Each row was made from one small tree. The marks that hang from a mark follow it in brackets, in the order of their numbers. Every link used is in the known rows. Write each row's tree.
Each row is shifted at random along 8 fixed directions that mean nothing.
Known rows
J656{J385{J220} J846}: 73  206  47  -15  120  -46  59  -173  -71  -15  93  148  -70  77  -14  31  27  87  128  196  123  -77  239  -172  -94  77  -136  -152  -256  122  23  -140  -122  207  -216  193  -112  34  82  -43  116  56  -79  -151  -154  170  -33  -271  190  -54  -64  -130  28  88  69  75  239  272  69  -304  -98
J656{J220{J758{J578{J602} J764{J517 J740}}}}: 92  -160  203  39  -18  68  64  25  -78  49  47  32  -115  82  -15  28  -113  -117  142  230  -129  -12  89  -128  13  134  119  -29  11  89  -2  66  -53  -181  -225  -9  -185  15  114  -11  98  261  -379  -161  83  118  38  54  -57  131  2  -97  89  165  120  20  125  343  116  10  0
J578{J246 J602 J740{J220 J764{J517} J893}}: 109  95  -165  13  -1  -150  -128  -15  -176  64  89  -83  150  93  -25  -57  197  117  233  60  105  -19  140  -44  20  182  192  153  230  -46  14  -59  -46  132  -168  163  -134  -236  114  109  171  16  -530  -55  52  216  17  -32  -148  -33  -164  -152  -21  316  -33  -26  90  94  66  75  -149
J740{J251 J764{J517}}: -157  -33  -206  321  -101  47  352  56  18  -163  79  -3  145  245  -97  22  209  -82  -292  27  -96  274  -112  24  -104  -90  36  111  93  -11  118  -84  289  -249  215  196  180  -178  314  -186  -53  -212  52  -185  59  448  -166  322  119  85  17  -83  301  271  -78  88  -288  139  74  -53  291
J47{J764{J220{J740} J517 J578{J246}}}: 164  -72  283  133  -160  -56  92  -110  -7  -133  55  -1  -34  165  -76  28  -52  -107  153  110  68  -63  -50  -194  -19  -92  135  -196  -157  -21  4  -47  -11  -282  -138  109  -272  239  237  -206  -122  170  -206  -115  231  68  -36  69  88  270  121  -36  166  132  93  -49  122  74  215  -89  235
J220{J385{J517} J656 J740{J251 J893{J578}}}: -66  -71  76  -206  -103  46  -30  9  77  -189  55  -24  74  -1  80  76  23  55  53  -215  147  -143  -92  152  -70  -124  7  -56  38  -16  -55  -99  -112  124  75  -144  290  124  -118  -63  -153  35  -57  87  217  -179  144  34  -325  1  215  55  -86  -326  -24  -53  -45  -298  -88  65  -46
J385{J517{J740{J220{J758} J251} J764}}: -71  25  -53  -62  -226  4  85  1  79  87  -14  8  -29  -70  75  30  39  6  -173  -92  -6  24  -95  112  51  96  -22  -43  -101  54  -9  203  49  134  15  -53  -29  78  27  74  -21  -39  36  102  -83  -24  -36  -132  -46  -2  16  130  -4  -38  -38  -2  -33  -59  -77  15  86
J251{J602{J893{J578{J246}}} J758}: 7  -132  -155  -103  254  -83  -267  77  92  92  -206  -123  108  -195  -63  53  -76  -36  -111  -113  -119  205  17  124  71  146  -55  204  177  -141  -36  -28  69  156  334  -176  174  -122  -183  59  -29  -127  203  129  127  -239  77  55  -105  -146  -60  21  -96  -49  -31  -221  -206  -54  -179  43  -62
J47{J764{J517 J578{J246 J740{J893}}}}: 116  70  36  87  -141  9  47  -104  20  32  40  -20  -47  82  -16  -64  20  76  129  177  90  -149  13  -18  -21  -88  -28  -168  -192  -25  -132  -29  42  -8  -97  135  -236  -8  138  31  54  39  -214  1  23  133  -90  -29  13  76  55  9  53  89  -13  161  126  24  202  22  162
J656{J220{J740{J764}} J385}: 1  14  -121  -51  214  -34  -68  20  106  36  -200  -86  155  -38  -102  133  163  108  -25  114  107  32  223  80  -53  -143  -49  48  -188  37  6  -7  51  285  200  115  -8  -26  124  18  106  -30  137  46  32  14  -68  -68  66  -167  40  -86  -82  79  -82  -205  -25  32  -132  -112  -107
J758{J578 J740{J251{J602{J47 J893}} J764{J220}}}: 74  39  63  -42  180  2  -217  265  26  -51  113  32  4  -38  -34  145  154  19  181  -93  152  -7  -35  -130  29  -94  -19  90  -153  -48  48  -151  41  141  154  -101  120  -6  93  -94  -17  235  -112  99  154  -229  185  -24  185  -43  8  -25  -131  11  11  -94  14  -129  121  -110  32
J220{J656 J758{J740 J764}}: -136  -5  362  -223  119  228  -235  62  62  -112  53  78  -379  -32  111  178  -28  -131  54  -60  199  -127  -66  -56  183  -13  208  -134  -261  77  170  33  -168  -107  -29  -113  308  230  7  -222  -62  347  -72  104  168  -419  78  -8  -64  -42  207  221  -273  -192  151  -50  135  -71  -57  -66  -12
J385{J220{J656} J517{J740{J251 J893{J578}} J764}}: 81  -246  188  -80  -100  -77  94  144  91  -145  202  150  318  19  -33  215  166  -90  14  -26  -60  175  -112  -137  -222  206  14  89  148  69  37  -87  -37  -5  19  -99  293  55  107  -246  -242  160  -190  -17  279  22  232  -67  -79  213  49  -122  150  55  116  -224  -48  115  -39  -324  -46
J758{J578{J246 J740{J893{J656}}}}: -152  -229  58  -141  62  43  -124  88  109  38  -96  29  83  -106  67  170  119  -110  -185  177  -110  141  9  59  -90  212  212  146  184  170  54  -99  123  -34  47  3  248  -148  149  -32  80  101  124  -60  162  63  -4  76  -204  -122  -146  -68  -31  133  122  66  -63  66  -134  57  -104
J740{J220{J656{J385{J517} J846{J893}}} J764{J578}}: 60  115  -165  52  -49  -40  167  -176  -27  86  73  -123  211  4  -117  -201  78  148  41  -12  56  -51  119  71  20  -198  -189  -68  -39  -108  -75  322  -40  -116  -127  170  -335  27  -146  178  23  -200  -68  31  -211  53  -94  -181  148  -74  -7  40  15  -21  -175  -10  -29  -206  -40  96  -3
J251{J758{J740{J220 J893{J246 J578}}}}: 103  390  -284  -64  240  -104  -303  78  8  -105  157  -138  227  -64  -34  51  251  157  229  -193  307  -81  173  -116  -21  310  -276  112  -227  -173  74  -329  -67  470  172  88  304  -224  -159  1  90  -164  239  106  -70  52  33  -62  34  -18  -128  -24  -192  62  -184  -65  17  150  -96  -229  -75
J602{J47{J246 J764} J893{J578 J656}}: 49  -85  175  236  -160  71  174  -79  -179  -36  217  328  76  88  10  -237  -72  -198  -87  54  -138  115  -151  -308  -106  136  20  41  350  66  74  -130  -122  -369  -244  7  48  -35  -106  -101  -49  11  209  -238  -143  248  14  12  61  250  -252  -133  185  65  105  119  104  199  103  -52  -48
J251{J602 J758{J764{J517}}}: -147  -83  172  15  -29  177  -57  32  5  33  -81  58  -63  -19  33  -76  -371  -170  -201  -98  -20  -4  -224  60  224  39  162  -120  12  -26  45  195  -20  -376  -72  -185  -47  67  -97  -44  -118  70  -32  -66  -62  -263  -42  188  -84  -113  165  210  -6  -210  125  89  -66  -22  79  111  221
J578{J740{J220{J385 J758} J893{J656}}}: -243  205  -205  -105  -49  27  -87  55  -22  -83  149  -117  7  -57  42  -30  199  30  -61  -273  217  -76  -19  161  91  -50  95  18  -83  -125  196  35  -15  -60  136  98  205  -70  -125  -38  -5  -271  113  136  -74  -66  -129  34  -76  -100  44  167  -158  -81  -176  -56  -191  -100  -193  63  54
J517{J740 J764{J220{J385 J758}}}: 58  74  89  -104  -217  -40  75  -147  -48  26  -103  23  -116  2  98  -58  -277  63  94  7  64  -199  19  91  103  9  -65  -207  -220  7  -83  144  -111  35  -189  -60  -242  241  -115  147  6  50  -65  75  -106  -153  56  -140  -72  116  138  50  0  -142  53  13  198  3  44  81  50
J602{J47{J246} J758{J578 J740{J251} J764} J893}: -3  27  173  -69  1  252  -187  140  60  145  1  94  -445  -162  142  4  -60  -32  -25  16  -19  -104  -146  -50  163  -84  -85  -76  -286  15  -122  62  60  74  81  -234  -10  100  -90  68  68  231  185  164  -133  -353  112  -100  194  -16  -22  237  -216  -208  3  156  53  -225  151  103  69
J251{J758{J740{J220 J893{J656{J385}}} J764}}: 143  -35  66  -24  64  -51  -113  89  -127  10  129  51  285  63  -42  56  -55  89  267  45  88  -81  100  -174  -111  254  -165  12  -39  -85  -94  -103  -111  200  -59  -53  86  -175  -82  -33  -7  137  -88  -147  -59  -65  229  61  -53  96  -9  -79  29  99  23  -85  54  145  11  -99  -118
J764{J220{J758} J517}: 79  24  46  22  -47  -130  -13  -41  -99  -152  -63  -28  -50  69  86  115  -261  90  228  -42  -26  -77  73  79  31  -82  -6  -56  88  -12  -84  -203  -57  149  -98  -201  -9  25  29  25  -75  69  -369  -49  132  -168  95  151  -213  52  25  -133  26  -66  109  -50  160  42  115  -27  -16
J251{J602{J47{J246 J764{J578}} J893}}: 178  153  -103  60  117  -86  -236  46  -85  -47  -65  21  -18  -87  8  -139  -239  166  278  -176  28  -102  -40  -9  150  -153  -178  38  117  -191  -146  -189  -98  222  48  -285  -35  16  -275  134  -63  -8  -101  174  -20  -296  149  -28  6  -66  -20  -68  -127  -213  0  -94  182  -178  194  -60  -84
J656{J220 J385{J517{J740 J764}}}: 30  66  -90  -9  -7  -88  81  45  105  -35  -97  60  308  -61  18  75  -103  73  27  5  3  120  71  38  -54  155  -152  -41  -166  10  8  -29  24  125  21  25  -55  37  76  8  -27  -67  -32  -20  41  54  30  -103  20  46  -20  -109  80  99  -4  -129  18  313  58  -353  43
J517{J740{J764{J220} J893}}: -246  -53  63  -110  -184  23  -63  56  54  84  -240  63  209  -270  211  -8  -311  -28  -282  -24  -34  -107  -211  270  165  5  283  -51  158  167  -28  250  37  -226  -262  -193  -110  90  -69  245  -9  -24  145  67  -181  -269  -55  50  -164  -328  -138  84  -64  -282  165  156  57  -183  -73  269  47
J656{J846{J385{J517{J764}} J893}}: 57  256  -236  -11  247  -6  -97  -85  106  93  -110  -108  -172  -113  -120  -2  295  228  -2  5  142  104  250  107  44  -350  -208  12  -288  -31  86  78  38  220  205  244  86  -40  90  66  149  -129  80  310  56  -109  -110  -276  284  -147  40  81  -261  101  -129  -42  60  -192  -96  -212  -114
J47{J602{J893{J246 J578{J740}}}}: -17  66  54  -35  147  119  -155  -56  72  123  45  60  -205  -109  -33  -49  246  -112  -53  38  84  10  12  -113  -48  -22  41  12  -166  18  127  -17  -41  -38  84  203  42  -72  -35  -82  102  -42  246  123  -70  43  -117  -167  160  19  23  126  -163  52  -69  143  -8  -5  -97  16  -69
J758{J578{J602} J764{J220}}: 19  -55  -51  107  -132  0  119  -36  -149  -4  -71  -20  14  55  92  -69  -376  20  89  209  -145  -34  9  -1  86  202  -17  -50  100  9  -160  -53  101  -90  -230  -103  -185  -32  -86  232  88  -21  -301  -199  -126  74  80  129  -63  37  -20  -106  229  80  112  193  92  147  233  140  119
J251{J602{J758{J764{J740}} J893}}: 83  219  -192  162  189  -15  -15  99  -71  91  71  -55  -224  44  -72  -105  16  90  103  -33  -15  19  57  -96  57  -51  -115  51  -129  -103  47  64  -28  67  72  73  14  -119  -59  58  121  -83  -136  109  -95  57  -8  -2  226  -9  -52  12  -47  206  -77  -3  -54  189  66  -64  -10
J740{J220{J656{J385{J517}} J758{J578}} J764}: 14  112  165  -81  -125  77  122  -110  -37  2  237  92  -220  183  0  -10  58  30  91  110  253  -131  145  -70  11  -27  -41  -213  -346  120  37  180  -125  68  -153  94  -173  189  52  -67  48  184  -215  -43  -84  80  -36  -206  -16  27  157  65  -62  -69  -38  -26  124  -80  27  -36  31
J220{J656{J846{J385{J517}}}}: -69  312  -74  -42  138  25  6  -183  11  -33  101  -39  -337  76  -42  -80  234  57  26  -81  197  -1  142  -21  61  -181  -50  -102  -230  -1  180  24  -85  -35  2  273  44  45  56  -104  68  -92  -11  74  -21  33  -192  -194  171  -75  71  138  -195  40  -99  43  45  -124  -42  -177  -52
J220{J656{J385} J740{J251}}: -126  73  -247  24  149  -9  171  25  140  -118  47  -145  -47  149  -152  95  420  54  -120  -21  68  120  130  34  -135  -164  -90  65  -242  -30  121  -97  187  112  414  336  261  -73  208  -203  38  -190  234  -16  122  305  -187  65  180  3  110  -18  58  269  -200  -64  -264  -7  -152  -135  75
J47{J246 J602{J758{J764{J740}} J893{J656}}}: 73  -88  195  32  -36  85  -102  -57  -153  276  -67  124  -346  -81  74  -240  -255  -59  65  21  -220  -135  -111  -125  96  -50  128  -34  197  0  -139  250  -181  -191  -262  -182  -247  4  -267  157  16  96  -67  81  -262  -217  29  -34  27  21  -66  166  -129  -125  78  127  137  -195  38  285  -223
J47{J246 J602{J893} J764}: 47  32  -160  216  -3  -50  -4  -74  -110  96  -97  84  -160  -72  -22  -238  -75  25  -15  51  -170  42  2  -45  64  -14  23  101  203  -21  -66  9  29  38  27  -1  -12  -96  -146  99  91  -153  51  51  -201  83  -106  69  127  -57  -77  -46  30  97  -13  67  47  -40  5  57  -107
J602{J47{J764{J220{J385} J517}} J758{J578}}: -28  -26  1  257  -202  9  239  103  -167  -149  61  78  -32  130  81  -198  -267  -119  -59  -73  -199  151  -101  15  119  12  79  39  267  -9  92  13  65  -471  -93  -147  -93  72  -33  -5  -33  -43  -48  -185  11  142  -33  280  -18  187  -119  -151  209  26  54  -40  -68  246  222  22  149
J602{J758{J764} J893{J578{J246}}}: 59  104  -15  -48  -120  95  -24  -124  -47  131  -129  16  -172  -75  221  -99  -431  147  17  137  -40  -181  5  114  113  103  -183  -185  -136  54  -287  27  -30  238  -222  -190  -189  66  -257  380  129  -11  -15  43  -180  -131  100  -148  -153  -66  -186  43  -19  -233  43  202  218  -34  186  216  15
J740{J220{J385 J758}}: 75  116  50  -5  -99  -57  26  -163  -172  -134  142  35  -116  188  -13  36  -47  39  229  -44  186  -99  48  -66  12  19  -117  -99  -107  -107  23  -146  -133  172  -27  -9  33  82  -51  -109  -45  24  -188  -66  -52  -53  148  -11  -57  175  179  -23  22  -69  -19  -110  91  45  25  -65  27
J893{J246 J656{J220{J758{J740}} J385}}: 50  -311  119  -94  10  -25  -30  6  -23  -9  -171  -28  371  -36  53  65  -216  -123  23  -12  -242  46  19  -13  -92  285  -77  121  294  -52  -104  -75  -65  0  -43  -185  23  -32  -183  19  -112  38  275  -207  1  -61  188  160  -244  165  -95  -90  91  -107  28  -112  -59  129  -94  57  -178
J764{J220{J740{J251} J758} J578}: 118  149  -134  12  7  -152  56  -81  -33  -37  50  -172  -135  66  -86  5  188  93  184  -58  58  -116  164  -48  -11  -75  -134  13  -120  -89  -19  -57  -17  231  47  93  -40  28  -5  42  68  -78  -64  48  1  115  -59  -67  95  108  54  -20  -29  108  -116  -60  43  -36  -79  15  -6
J656{J220{J740{J251}} J385 J846{J893{J246 J578}}}: 230  -193  37  -222  194  -27  -188  -96  72  27  -129  -63  539  -141  -146  67  133  28  158  -106  -29  -65  95  -69  -136  96  -323  117  67  -221  -139  -133  -112  238  47  -12  0  -20  -257  39  -105  -4  352  -46  35  -173  243  -196  1  119  -26  -52  -45  -228  -132  -187  44  -117  -166  -43  -205
J47{J246 J602{J758{J578 J740{J764}}}}: 250  308  -80  -25  143  26  -203  -78  -141  80  62  34  -371  53  -4  -200  0  142  417  34  132  -218  164  -226  136  194  -199  20  -168  -113  -84  -83  -167  371  -112  -41  -99  -63  -244  158  202  100  -192  142  -259  -11  74  -146  117  61  116  47  -213  -30  -90  41  288  21  127  -46  -197
J764{J220 J517 J578{J246 J740}}: 143  -376  246  14  -62  -156  -59  -31  -62  0  -184  -44  199  16  -2  100  -181  -174  144  89  -268  141  -54  -44  -20  109  218  115  467  -55  -77  -52  5  -282  -140  -184  -213  -11  124  -50  -129  180  -298  -187  285  -120  163  226  -203  202  -55  -153  129  147  190  -126  -2  113  80  110  -61
J578{J602{J47{J764}}}: -15  -9  -95  261  -33  10  237  -5  -88  -56  20  128  -99  147  22  -36  -60  24  -95  259  -119  154  24  -35  -90  17  13  22  149  178  -4  -216  145  15  -25  102  37  -82  233  14  138  10  -105  -206  21  386  -62  69  50  6  -154  -250  262  248  109  163  79  275  193  -78  56
J893{J246 J578{J740{J764}}}: 200  -69  11  -13  42  75  -43  -151  50  96  -117  -45  58  109  -64  63  103  70  92  216  75  -89  75  -48  -161  -39  -281  -28  -129  -81  -222  -166  14  340  94  27  -119  -117  -8  83  32  26  118  13  -70  41  109  -98  -39  152  171  11  16  -53  -88  82  58  -89  64  105  -49
J764{J220{J656} J578 J740}: 53  14  -147  77  101  -239  18  37  -78  -160  -55  -183  219  53  -40  12  -63  28  237  -154  -141  66  32  -17  20  17  10  159  349  -172  12  -133  -20  -149  -9  -96  33  -61  -68  19  -112  -147  -200  -48  135  -16  49  235  -53  69  -107  -165  55  152  11  -174  -62  96  -18  -25  -88
J220{J385 J740{J251{J602} J893{J578 J656}}}: -46  170  -35  -257  55  58  -107  -63  10  35  63  -1  -44  35  28  -78  126  169  35  -40  287  -311  147  51  -91  -110  -29  -84  -160  146  -20  -71  -192  345  -101  114  149  -65  -158  129  153  39  179  112  -88  92  -74  -209  -217  -206  65  8  -212  -219  -43  167  199  -251  -125  148  -238
J758{J764{J578 J740}}: -117  138  10  118  -20  104  68  -19  -34  -1  -25  28  -58  -3  62  -123  -139  -73  -69  23  1  -37  -92  -54  133  27  83  -70  -13  17  97  105  -37  -345  -209  34  -52  27  -32  64  69  -63  60  -46  -144  85  -109  79  91  -41  -66  72  -18  33  72  211  54  185  59  57  100
J385{J517{J740{J893{J578 J656{J846}}} J764{J220}}}: 85  47  14  -128  66  -69  -97  25  102  -11  31  19  233  -131  -6  85  85  99  99  -61  77  -25  75  9  -144  -54  -126  -70  -160  -17  -39  -30  -92  85  -50  -7  14  -39  -44  40  -99  -35  -89  168  58  -141  27  -249  -34  30  58  -5  -56  -26  7  -70  116  -2  -23  -203  -81
J47{J246 J602 J764{J220 J517 J740}}: -102  39  -37  154  -36  5  -92  71  40  0  -211  -65  -138  -133  35  -136  -184  -36  -68  -154  -80  -58  -162  94  212  -325  272  -71  13  -86  -12  110  120  -332  71  -88  -233  70  11  1  -125  -163  64  158  -21  -195  -277  257  142  -147  54  173  -55  -130  -17  58  -53  -257  113  122  163
J47{J602{J893{J578}} J764{J740{J220}}}: 12  -14  25  -3  41  28  -190  84  4  17  -50  56  62  -155  38  1  -107  52  94  -63  37  -81  -106  25  26  -95  40  -20  23  -22  -62  -29  -34  86  20  -158  4  -2  -122  65  -61  -12  35  160  18  -251  51  19  -20  -145  -52  3  -69  -176  23  -67  86  -90  2  35  -59
J251{J602{J47} J758}: -139  34  -133  -35  200  14  -126  42  70  183  -243  -30  -161  -163  34  -27  -133  11  -280  -9  -73  94  27  192  128  -60  24  74  108  119  -5  65  75  144  158  -138  35  -88  -42  160  133  -37  229  65  -135  -138  -138  -9  -33  -366  -107  44  -156  -86  56  67  -53  -90  -115  134  -78

Which tree is each row?
129  -88  -6  -40  71  -166  47  -29  13  101  -33  -169  -157  18  -90  9  128  34  188  38  -93  48  267  42  -44  -184  -45  38  24  -58  -42  172  -48  37  102  29  -210  14  26  2  28  3  -227  59  124  -25  -60  -52  4  113  115  -11  -79  162  -88  -204  -100  -56  -120  36  -165 | J764{J220{J656{J385{J517}} J758} J578{J740}}
97  -115  -31  -35  -18  -151  -37  -90  -124  87  -79  -109  -53  -12  -69  -40  110  -68  91  -141  -134  -9  40  -54  58  57  18  181  307  -153  -18  58  -93  81  16  -94  22  -31  -159  56  -5  -54  -76  -23  -86  -115  68  35  -37  137  53  41  -58  49  -46  -158  -59  -114  -226  174  -171 | J764{J220{J740{J251} J758}}
-133  -129  -69  -50  -136  6  68  42  -85  -112  -125  56  630  -47  77  -114  -253  -94  -105  -255  -101  3  -202  69  114  368  89  145  442  -105  27  39  -52  -209  -212  -180  24  52  -245  113  -131  -131  130  -268  -72  5  133  178  -224  -52  -173  -70  138  -219  0  -109  -80  113  -62  77  14 | J656{J220{J740{J251 J764}} J385}
-67  31  -46  116  145  -18  68  -9  -64  33  15  48  -197  40  -20  -25  111  -66  -84  176  -95  224  101  -41  -16  -56  125  121  206  155  151  -73  44  -153  -17  123  36  -108  177  -5  191  8  -76  -77  7  264  -117  -38  82  -49  -143  -161  5  272  100  94  42  206  4  -32  -102 | J764{J578{J602{J47}}}
203  -98  165  78  -58  -98  -80  2  -17  5  72  76  151  103  -100  115  196  -10  136  109  44  8  -4  -164  -168  -12  -14  28  -16  -7  -24  -115  -36  108  18  66  1  -106  178  -188  -66  177  -35  -12  33  41  84  17  4  215  72  -116  53  158  43  -84  97  27  41  -130  -75 | J47{J764{J517{J740{J220 J893{J246}}}}}
146  110  -278  51  177  -96  -38  194  82  59  64  -165  -99  84  -127  73  223  219  159  -223  -30  98  39  22  -108  -268  -279  82  -156  -233  -107  -49  60  359  410  -54  115  -159  8  -2  -123  -150  -248  303  149  -101  72  -65  107  72  118  81  -87  105  -213  -220  -203  -196  57  -182  -26 | J385{J517{J764{J740{J251{J602{J758 J893{J656}}}}}}}
-122  228  -44  -49  4  82  -30  18  149  -128  -18  3  -1  -28  39  83  -8  56  -26  -50  225  -73  -102  90  85  -81  -56  -140  -336  -33  79  -38  53  -33  45  35  25  94  64  -21  -36  -70  116  169  -1  -90  -59  -53  74  -79  149  105  -76  -149  -15  47  54  -7  68  -136  220 | J517{J740{J764{J578}}}
40  54  12  -66  -11  0  58  -129  35  -89  125  -102  -213  77  -78  81  153  76  122  -1  150  -179  44  28  -74  -182  -105  -109  -242  -59  -42  -34  -59  199  127  99  144  98  -8  -95  -26  7  -184  90  22  -65  26  -45  -23  76  280  80  -25  -12  -81  -29  -13  -113  -119  14  56 | J220{J656 J740{J893} J758}
-32  102  -215  -16  -169  -58  202  -68  -55  -16  157  -166  57  218  -92  -134  221  77  58  -36  100  -58  5  40  14  5  -35  2  -56  -117  -4  145  71  -91  20  235  -202  -17  -16  56  37  -167  -60  17  -91  289  -85  -59  49  89  107  13  118  103  -195  -40  -105  -156  15  150  90 | J517{J740{J220{J385 J656} J251 J764{J578{J602}}}}
-96  112  -206  -132  57  9  82  -57  124  -105  -152  -188  -147  -5  66  69  -80  223  -10  0  67  -161  185  293  -10  -166  -144  -106  -261  67  -101  -34  49  377  178  39  88  104  -35  129  92  -100  111  92  88  13  -89  17  -173  -171  85  -35  -28  -91  -100  9  -7  -54  -106  70  -18 | J220{J656{J385} J740 J758}
110  140  -60  161  27  -70  -47  92  -165  143  187  -7  -227  42  -102  -251  264  -37  172  -139  -35  -21  28  -202  111  -61  115  120  70  -139  94  170  -53  -177  -23  109  -63  -169  -66  -33  71  -64  -225  85  -207  61  -171  39  280  108  22  116  -117  189  -120  -38  -21  -66  -3  16  -78 | J47{J602{J758{J740{J251 J893}}} J764{J220 J517}}
91  20  130  -78  136  50  -157  55  38  14  -10  25  -100  14  44  110  -103  39  64  87  59  -113  -5  -43  -67  74  -70  -42  -152  94  -71  -117  -47  272  -17  -63  99  0  17  -16  24  227  58  33  2  -62  142  -12  -56  -47  36  -13  -57  -107  77  115  111  22  78  -23  -55 | J251{J602{J758{J740{J893{J246}}}}}
6  -170  -62  29  104  -37  -2  41  25  -202  63  -8  307  113  -72  146  177  -146  24  -24  -80  284  -37  -150  -187  312  -25  208  259  -152  128  -393  86  -89  200  76  339  -208  94  -242  -129  -118  82  -179  307  209  117  185  -101  273  -43  -139  190  241  -17  -142  -194  321  -24  -205  24 | J893{J578{J246 J740} J656}
-141  193  177  -49  -18  148  -187  123  -72  -26  180  164  -174  64  57  -88  0  -107  -122  -321  228  -53  -254  -73  271  -128  286  -55  -24  14  216  108  -87  -254  -115  -125  -97  137  24  -155  -141  165  -1  48  -67  -193  -87  -66  73  -164  -61  207  -216  -325  8  -37  77  -302  158  11  116 | J740{J220 J251{J602{J47{J246} J758}} J764{J517}}
-72  -203  132  -20  -92  75  94  6  101  19  -42  -19  -65  -162  -21  67  90  -75  -304  62  -34  37  -45  152  -44  -209  176  -25  2  172  62  339  29  -127  3  23  -37  245  147  -62  -31  77  114  91  141  -59  -21  -46  49  -135  85  94  24  -134  30  -71  -139  -130  -174  65  31 | J656{J846{J385{J220{J740{J764 J893} J758} J517}}}
19  42  -207  25  -132  -107  221  -86  107  23  100  -105  130  -107  -52  -30  202  53  -68  -97  -133  38  -44  7  -67  52  -183  23  39  -85  -59  86  89  24  18  136  -25  -10  -46  41  -54  -244  4  43  -113  58  -47  -140  224  37  -59  65  123  66  -121  48  -166  -88  -79  -110  63 | J385{J220{J656{J846{J893}}} J517{J740{J251}}}
-73  -19  -67  7  100  -28  -8  130  53  -22  137  35  125  92  -122  149  223  -80  -145  -8  66  138  -27  -104  -93  313  52  103  -39  71  161  -130  145  147  163  148  176  -135  263  -228  0  80  130  -181  141  249  -48  59  85  -103  -105  -69  127  223  -7  -54  -154  217  -64  -163  123 | J578{J740{J220 J251{J602 J758}}}
39  319  -177  -52  205  -113  -181  176  47  -106  222  61  132  -1  -59  28  271  57  69  -309  221  -4  -29  -150  -25  257  -158  130  -138  -107  188  -312  -33  268  167  111  311  -127  21  -176  -6  -4  195  33  40  155  36  -121  124  13  -117  -22  -125  30  -94  7  8  71  -3  -292  32 | J517{J740{J251{J602{J47} J758} J893{J246}}}
-66  -12  -86  53  180  -59  137  51  38  -287  81  -10  121  168  -109  133  199  -26  14  -11  25  193  111  -68  -161  69  24  122  20  25  230  -232  34  -29  207  227  377  -18  201  -300  -22  -29  49  -162  303  297  -4  182  8  93  29  -232  149  321  -8  -168  -140  342  -106  -292  -25 | J220{J656{J385} J740}
112  128  -49  -94  207  -5  -191  -26  -26  73  51  -17  -232  -67  -11  12  108  68  135  -3  65  98  104  -47  86  -47  -89  68  5  -84  48  -151  -30  125  83  30  35  -37  -44  63  111  -5  -104  156  76  -135  88  -265  104  45  -126  23  -200  -37  -40  -75  106  -80  36  -70  -96 | J846{J893{J578{J246 J602{J47 J758}}}}
-32  51  20  -33  -13  28  -62  -121  -55  175  6  10  -38  -91  -18  -144  73  -72  12  32  12  -62  -34  -22  74  23  42  25  127  -62  31  152  -101  -183  -156  43  -86  -103  -144  109  101  -82  -54  29  -277  -62  -57  -85  30  -32  39  126  -141  18  0  142  12  10  -121  141  -67 | J764{J578{J740{J893}}}
-98  -225  -34  110  -116  -50  131  55  8  81  52  -174  61  23  -108  -7  154  -90  -119  16  -126  173  -88  108  -127  -324  167  44  191  -91  -1  240  118  -403  185  72  -148  -91  106  -70  -102  -208  -87  73  26  56  -86  165  16  69  172  97  93  123  -89  -51  -382  -197  -90  201  75 | J764{J578{J602} J740{J220{J385{J517}} J893{J656}}}
66  14  -55  135  -153  -84  252  -183  -94  191  30  -2  -208  19  -32  -156  -21  -42  -57  109  -128  76  137  -53  -3  -24  -120  -44  27  -21  -51  241  -51  -2  -44  57  -263  18  -87  70  84  -198  -97  -59  -338  128  -99  -104  160  129  87  91  56  88  -74  23  -132  74  -74  5  -28 | J656{J385{J220{J758} J517}}
-117  273  -120  -150  113  -43  -123  132  54  -161  215  -15  15  15  31  150  311  118  21  -230  259  -86  131  -20  -41  -52  -68  -14  -318  -44  143  -227  -21  258  179  112  313  -14  -1  -182  -77  -138  210  119  25  51  -80  -145  70  -55  -37  89  -206  -159  -148  -66  -29  -215  -83  -263  -20 | J740{J251 J893{J246 J656{J385{J220{J758}}}}}
